Below is a small trained network, with its code and all its weights. Each question gives an input and a class and asks what happens when units are switched off, that is, made to give their printed mean instead of their output.

import numpy as np


def w(rows, s, z=0):
    codes = np.array(rows[::2]) - 128.0
    scale = np.full(codes.shape[1], s)
    scale[-1] = z or s
    return codes * scale


def norm(h):
    return h / np.sqrt((h * h).mean(-1, keepdims=True) + 1e-5)


def f(y):
    return y / 2 * (1 + np.tanh(0.7978845608 * (y + 0.044715 * y**3)))


def log_softmax(a):
    a = a - a.max(-1, keepdims=True)
    return a - np.log(np.exp(a).sum(-1, keepdims=True))


def net(x, mask):
    res = np.array(x, float).reshape(1, 6) / 4 @ E
    u = 0
    for l in range(4):
        y = f(norm(res) @ A[l][:, :-1].T + A[l][:, -1])
        res = res + np.where(mask[u : u + 6], y, B[l][:, -1]) @ B[l][:, :-1]
        u += 6
    return log_softmax(norm(res)[-1] @ U[:, :-1].T + U[:, -1])


A, B = {}, {}
E = w([
[120,194,130,201,72,53],'x0',
[22,90,243,212,253,106],'x1',
[51,79,159,73,137,149],'x2',
[57,50,45,105,136,24],'x3',
[187,105,39,138,173,170],'x4',
[105,61,161,122,61,86],'x5',
],0.0063)
A[0] = w([
[219,151,118,90,227,100,41],'0.n1',
[141,100,63,77,94,32,83],'0.n2',
[178,169,42,223,1,156,18],'0.n3',
[231,85,107,100,112,182,3],'0.n4',
[93,84,64,58,91,186,86],'0.n5',
[195,151,66,186,84,124,54],'0.n6',
],0.0073,0.0024)
B[0] = w([
[161,128,141,82,90,32,147],'0.n1',
[93,132,100,110,103,99,211],'0.n2',
[144,151,167,255,83,137,254],'0.n3',
[72,100,153,106,117,88,196],'0.n4',
[184,7,104,145,105,173,205],'0.n5',
[163,124,125,170,98,89,196],'0.n6',
],0.0096,0.0036)
A[1] = w([
[254,170,88,83,174,57,4],'1.n1',
[116,188,46,79,149,112,114],'1.n2',
[161,167,137,107,151,150,105],'1.n3',
[196,160,181,49,88,198,116],'1.n4',
[151,68,117,110,121,127,45],'1.n5',
[176,194,52,88,189,111,114],'1.n6',
],0.0088,0.003)
B[1] = w([
[148,118,134,186,213,118,157],'1.n1',
[116,121,212,113,76,45,124],'1.n2',
[161,20,148,156,125,102,129],'1.n3',
[199,106,197,88,52,135,253],'1.n4',
[228,103,117,126,121,254,161],'1.n5',
[203,67,78,169,153,119,143],'1.n6',
],0.0094,0.0027)
A[2] = w([
[200,190,70,126,33,149,154],'2.n1',
[121,124,172,184,57,173,97],'2.n2',
[182,137,251,133,109,189,2],'2.n3',
[123,91,254,189,104,99,150],'2.n4',
[92,135,1,155,167,106,167],'2.n5',
[11,88,184,159,200,115,115],'2.n6',
],0.0083,0.0046)
B[2] = w([
[158,118,79,184,64,134,248],'2.n1',
[202,143,88,99,147,150,187],'2.n2',
[139,164,146,3,181,65,193],'2.n3',
[113,182,108,143,166,175,253],'2.n4',
[105,117,161,79,117,133,183],'2.n5',
[132,154,170,214,93,208,239],'2.n6',
],0.012,0.0055)
A[3] = w([
[148,34,201,126,184,107,157],'3.n1',
[164,144,135,163,77,40,4],'3.n2',
[223,19,71,208,174,199,114],'3.n3',
[114,196,255,34,215,66,9],'3.n4',
[73,38,133,122,56,129,192],'3.n5',
[123,82,112,30,123,88,150],'3.n6',
],0.0079,0.0035)
B[3] = w([
[201,151,70,207,212,175,165],'3.n1',
[142,171,108,132,169,170,148],'3.n2',
[24,68,108,91,199,38,253],'3.n3',
[186,187,75,123,233,131,175],'3.n4',
[45,184,197,1,117,95,202],'3.n5',
[76,173,163,189,124,147,171],'3.n6',
],0.0078,0.0051)
U = w([
[169,51,88,180,249,66,89],'0',
[45,135,194,93,48,50,89],'1',
[206,178,72,244,40,107,211],'2',
[130,20,47,92,27,87,87],'3',
[206,190,158,87,229,186,96],'4',
[244,85,164,23,61,180,3],'5',
[72,139,214,237,164,211,241],'6',
[73,17,129,53,201,180,115],'7',
],0.016,0.0027)

Each question gives the input, the list of numbers given to net, and the class t.
The units are the neurons (one row each of A and B). Each row of codes is followed by its name. A weight is (code - 128) times the scale printed after its matrix; where a second scale follows, it is the last column's (A, B and U).
mask holds one flag per neuron, layer by layer. A switched-off neuron (its flag False) gives its mean, the last column of its row in B, instead of its output. The means were averaged over made-up inputs and are rounded, as every weight is.
A unit's drop is (log p(t) with every unit on - log p(t) with that unit switched off) / (log p(t) with every unit on - log p(t) with every unit switched off).
The circuit of an input: a set's keep is (log p(t) with only the set's units on - log p(t) with every unit switched off) / (log p(t) with every unit on - log p(t) with every unit switched off). Starting from the 12 units with the biggest drops (on a tie, the unit counted first), units are removed one at a time, each time the one whose removal leaves the highest keep (on an exact tie, the one counted first), for as long as the keep stays at least 0.8.
units of the circuit, in order: the units of the circuit, biggest drop first
k most important neurons: the k neurons with the biggest drops, biggest first
k most important neurons of layer l: the k neurons of layer l with the biggest drops, biggest first
drop of u: that unit's drop, to one decimal
input [-8,-3,5,-2,2,3], class 7: units of the circuit, in order	3.n3
input [-7,-6,1,2,-3,-5], class 3: units of the circuit, in order	3.n3, 2.n1
input [-7,-1,5,-5,6,-7], class 0: units of the circuit, in order	1.n6, 3.n3
input [1,-2,5,-7,-4,7], class 4: units of the circuit, in order	2.n3, 2.n4
input [-7,0,-1,0,5,1], class 7: 2 most important neurons	0.n4, 3.n3
input [4,3,-3,8,4,-3], class 1: 3 most important neurons	0.n2, 2.n5, 2.n3
input [5,-2,5,-5,-1,6], class 5: 2 most important neurons	2.n3, 2.n2
input [-5,-4,-1,3,-6,-3], class 3: 2 most important neurons	0.n5, 1.n5
input [-8,-3,-8,-7,-7,-8], class 5: 2 most important neurons of layer 1	1.n4, 1.n6
input [-6,8,-2,6,5,-3], class 6: 3 most important neurons	2.n6, 0.n5, 2.n2
input [8,-7,8,-1,-5,7], class 2: 2 most important neurons of layer 3	3.n3, 3.n2
input [3,7,-8,-8,4,6], class 4: 2 most important neurons of layer 2	2.n3, 2.n1
input [-8,8,1,-8,-1,7], class 4: 2 most important neurons of layer 2	2.n3, 2.n1
input [-8,5,-5,-4,3,7], class 4: units of the circuit, in order	2.n3
input [-3,4,5,5,-5,6], class 6: drop of 2.n6	0.3
input [2,-2,3,1,0,0], class 3: drop of 0.n5	0.3
input [0,7,-4,7,0,-3], class 6: drop of 2.n6	0.4
